Here is a tiny trained network, its code and every weight. The questions are about switching its units off for an input and a class, where a switched-off unit gives its printed mean instead of its output.

import numpy as np


def w(rows, s, z=0):
    codes = np.array(rows[::2]) - 128.0
    scale = np.full(codes.shape[1], s)
    scale[-1] = z or s
    return codes * scale


def f(y):
    return np.maximum(y, 0)


def log_softmax(a):
    a = a - a.max(-1, keepdims=True)
    return a - np.log(np.exp(a).sum(-1, keepdims=True))


def net(x, mask):
    res = np.array(x, float).reshape(1, 5) / 4 @ E
    y = f(res @ A[0][:, :-1].T + A[0][:, -1])
    res = res + np.where(mask, y, B[0][:, -1]) @ B[0][:, :-1]
    return log_softmax(res[-1] @ U[:, :-1].T + U[:, -1])


A, B = {}, {}
E = w([
[35,108,86,135],'x0',
[130,102,126,143],'x1',
[182,161,69,37],'x2',
[5,175,176,74],'x3',
[139,162,142,164],'x4',
],0.011)
A[0] = w([
[11,138,124,168,3],'N1',
[255,64,138,115,117],'N2',
[233,194,41,187,131],'N3',
[47,94,186,80,31],'N4',
[153,87,221,227,160],'N5',
[84,211,26,8,197],'N6',
],0.0082,0.0045)
B[0] = w([
[53,56,162,86,193],'N1',
[30,72,254,40,235],'N2',
[33,115,124,41,233],'N3',
[225,116,176,82,185],'N4',
[157,179,51,197,224],'N5',
[140,113,121,188,254],'N6',
],0.0065,0.0089)
U = w([
[145,226,94,224,252],'0',
[151,27,178,1,4],'1',
],0.0085,0.0019)

Each question gives the input, the list of numbers given to net, and the class t.
The units are the neurons (one row each of A and B). Each row of codes is followed by its name. A weight is (code - 128) times the scale printed after its matrix; where a second scale follows, it is the last column's (A, B and U).
mask holds one flag per neuron, in row order. A switched-off neuron (its flag False) gives its mean, the last column of its row in B, instead of its output. The means were averaged over made-up inputs and are rounded, as every weight is.
A unit's drop is (log p(t) with every unit on - log p(t) with that unit switched off) / (log p(t) with every unit on - log p(t) with every unit switched off).
The circuit of an input: a set's keep is (log p(t) with only the set's units on - log p(t) with every unit switched off) / (log p(t) with every unit on - log p(t) with every unit switched off). Starting from all 6 units, units are removed one at a time, each time the one whose removal leaves the highest keep (on an exact tie, the one counted first), for as long as the keep stays at least 0.8.
units of the circuit, in order: the units of the circuit, biggest drop first
top k neurons: the k neurons with the biggest drops, biggest first
drop of u: that unit's drop, to one decimal
input [3,-7,6,1,-3], class 0: units of the circuit, in order : N2, N6
input [0,1,-8,2,-1], class 0: units of the circuit, in order : N5
input [5,-8,-4,-6,-5], class 0: units of the circuit, in order : N2, N1
input [7,-4,7,-2,1], class 0: top 4 neurons : N2, N6, N1, N4
input [-7,2,-4,8,5], class 0: top 2 neurons : N2, N5
input [6,-1,8,-1,6], class 0: top 3 neurons : N2, N6, N1
input [-5,4,8,7,6], class 0: drop of N6 : 0.2
input [0,-5,7,2,7], class 0: drop of N2 : 0.5
input [-4,4,-1,-8,7], class 1: drop of N2 : 1.1
input [-7,2,-2,-7,6], class 1: drop of N2 : 1.6
